Below are the code and all the weights of a small trained network. Each question names an input and a target symbol and asks about switching units off, where a switched-off unit gives its printed mean instead of its output.

import numpy as np


def w(rows, s, z=0):
    codes = np.array(rows[::2]) - 128.0
    scale = np.full(codes.shape[1], s)
    scale[-1] = z or s
    return codes * scale


def f(y):
    return np.maximum(y, 0)


def softmax(a):
    e = np.exp(a - a.max(-1, keepdims=True))
    return e / e.sum(-1, keepdims=True)


def log_softmax(a):
    a = a - a.max(-1, keepdims=True)
    return a - np.log(np.exp(a).sum(-1, keepdims=True))


def net(x, mask):
    ids = ['Δβλτφω'.index(c) for c in x.split()]
    T = len(ids)
    res = E[ids] + P[:T]
    r = res
    for j in range(2):
        rows = slice(4 * j, 4 * j + 4)
        q, k, v = (r @ M[0][rows].T for M in (Q, K, V))
        z = softmax(np.where(np.tri(T) > 0, q @ k.T / 4**0.5, -1e9)) @ v
        o = O[0][rows]
        res = res + np.where(mask[j], z, o[:, -1]) @ o[:, :-1]
    y = f(res @ A[0][:, :-1].T + A[0][:, -1])
    res = res + np.where(mask[2:6], y, B[0][:, -1]) @ B[0][:, :-1]
    return log_softmax(res[-1] @ U[:, :-1].T + U[:, -1])


Q, K, V, O, A, B = {}, {}, {}, {}, {}, {}
E = w([
[74,117,151,88,45,5],'Δ',
[108,213,169,106,134,138],'β',
[30,150,97,55,197,146],'λ',
[163,154,217,151,124,98],'τ',
[64,91,141,180,59,128],'φ',
[201,134,168,94,82,71],'ω',
],0.015)
P = w([
[106,2,157,156,165,106],'0',
[152,132,137,111,135,174],'1',
[132,127,151,103,132,181],'2',
[127,115,164,97,119,178],'3',
[115,107,165,85,118,174],'4',
[107,101,175,80,117,173],'5',
[107,95,181,81,105,177],'6',
[96,91,175,63,123,177],'7',
[83,84,171,55,130,179],'8',
[107,81,184,72,112,174],'9',
],0.0082)
Q[0] = w([
[139,123,92,148,140,117],'h0',
[174,143,3,194,156,70],'h0',
[160,108,95,134,144,153],'h0',
[109,120,163,105,102,141],'h0',
[133,124,112,155,122,141],'h1',
[122,166,136,140,145,90],'h1',
[139,122,127,134,156,103],'h1',
[112,109,181,106,124,121],'h1',
],0.025)
K[0] = w([
[138,156,135,101,108,134],'h0',
[174,236,162,3,80,137],'h0',
[154,140,117,127,126,195],'h0',
[74,101,139,153,127,111],'h0',
[157,134,137,121,125,190],'h1',
[101,179,158,102,117,109],'h1',
[165,176,116,85,69,144],'h1',
[109,79,111,212,107,73],'h1',
],0.014)
V[0] = w([
[209,88,32,185,32,145],'h0',
[201,128,205,124,244,108],'h0',
[98,229,85,142,86,67],'h0',
[190,95,86,50,165,67],'h0',
[138,234,171,51,240,108],'h1',
[178,119,28,12,82,162],'h1',
[18,194,114,168,60,56],'h1',
[225,73,103,106,196,9],'h1',
],0.014)
O[0] = w([
[41,200,167,121,112,134,52],'h0',
[134,40,143,48,188,185,69],'h0',
[112,149,99,87,77,75,65],'h0',
[163,190,111,97,103,196,82],'h0',
[73,43,226,138,67,162,10],'h1',
[117,176,85,143,32,169,25],'h1',
[172,158,180,8,159,166,254],'h1',
[139,75,128,142,56,6,138],'h1',
],0.014,0.0093)
A[0] = w([
[54,116,198,215,145,231,254],'n0',
[90,74,205,251,67,184,93],'n1',
[139,41,149,117,82,182,81],'n2',
[18,71,43,152,127,190,97],'n3',
],0.013,0.0047)
B[0] = w([
[89,118,164,164,111,249,175],'n0',
[165,94,169,125,202,80,168],'n1',
[67,183,84,120,85,113,255],'n2',
[198,44,93,123,101,120,140],'n3',
],0.019,0.015)
U = w([
[120,223,80,44,63,180,55],'Δ',
[54,229,163,173,74,183,102],'β',
[201,74,30,169,124,216,252],'λ',
[95,35,199,149,184,102,23],'τ',
[131,196,25,209,152,162,148],'φ',
[55,210,61,253,26,79,235],'ω',
],0.0044,0.0023)

Each question gives the input, a string of symbols that net reads in full, and the target symbol t.
The units are the heads (4 rows each of Q, K, V and O) and the neurons (one row each of A and B). Each row of codes is followed by its name. A weight is (code - 128) times the scale printed after its matrix; where a second scale follows, it is the last column's (O, A, B and U).
mask holds one flag per unit, heads first, then neurons. A switched-off unit (its flag False) gives its mean, the last column of its rows in O or B, instead of its output. The means were averaged over made-up inputs and are rounded, as every weight is.
A unit's drop is (log p(t) with every unit on - log p(t) with that unit switched off) / (log p(t) with every unit on - log p(t) with every unit switched off).
The circuit of an input: a set's keep is (log p(t) with only the set's units on - log p(t) with every unit switched off) / (log p(t) with every unit on - log p(t) with every unit switched off). Starting from all 6 units, units are removed one at a time, each time the one whose removal leaves the highest keep (on an exact tie, the one counted first), for as long as the keep stays at least 0.8.
units of the circuit, in order: the units of the circuit, biggest drop first
most important unit: the unit with the biggest drop
k most important neurons: the k neurons with the biggest drops, biggest first
which heads matter: for each layer, one digit per head in row order, 1 if its drop is at least 0.15 and else 0, layers parted by /
input λ φ λ ω β, target λ: most important unit -> h0
input β ω λ λ ω ω φ λ, target β: units of the circuit, in order -> [h0 h1 n0]
input τ ω ω ω, target ω: units of the circuit, in order -> [n2 h1 h0]
input λ β λ Δ λ ω ω λ φ τ, target λ: units of the circuit, in order -> [n2 h0]
input β λ ω Δ φ ω τ λ, target β: units of the circuit, in order -> [h0 h1]
input λ ω ω τ ω λ τ, target τ: units of the circuit, in order -> [n1 h1]
input λ λ Δ Δ φ, target λ: which heads matter -> 10
input φ τ Δ λ ω λ, target φ: which heads matter -> 11
input τ ω λ φ ω, target τ: which heads matter -> 10
input τ β ω β λ τ τ λ, target λ: which heads matter -> 11
input τ λ ω β Δ Δ, target Δ: units of the circuit, in order -> [n2 h0 h1]
input β φ τ, target β: units of the circuit, in order -> [h0 h1 n0]
input ω τ ω τ τ ω Δ φ ω λ, target ω: 2 most important neurons -> [n1 n0]
input λ τ τ τ τ ω β ω, target ω: units of the circuit, in order -> [n2 h1]
input λ φ ω ω Δ λ ω ω Δ τ, target λ: which heads matter -> 10
input τ λ Δ ω λ ω Δ τ φ τ, target τ: units of the circuit, in order -> [n2]
input β β Δ ω τ β φ, target β: units of the circuit, in order -> [h1 h0 n0]
input τ Δ Δ, target Δ: units of the circuit, in order -> [h0 n2 h1]
input Δ λ φ, target Δ: 2 most important neurons -> [n1 n0]
input τ β λ λ τ λ λ φ β, target τ: which heads matter -> 00
input τ φ β, target τ: most important neuron -> [n2]
input τ τ ω β τ τ β τ λ, target λ: units of the circuit, in order -> [n3 h0 h1 n2]
input β ω φ ω ω τ, target β: 2 most important neurons -> [n0 n2]
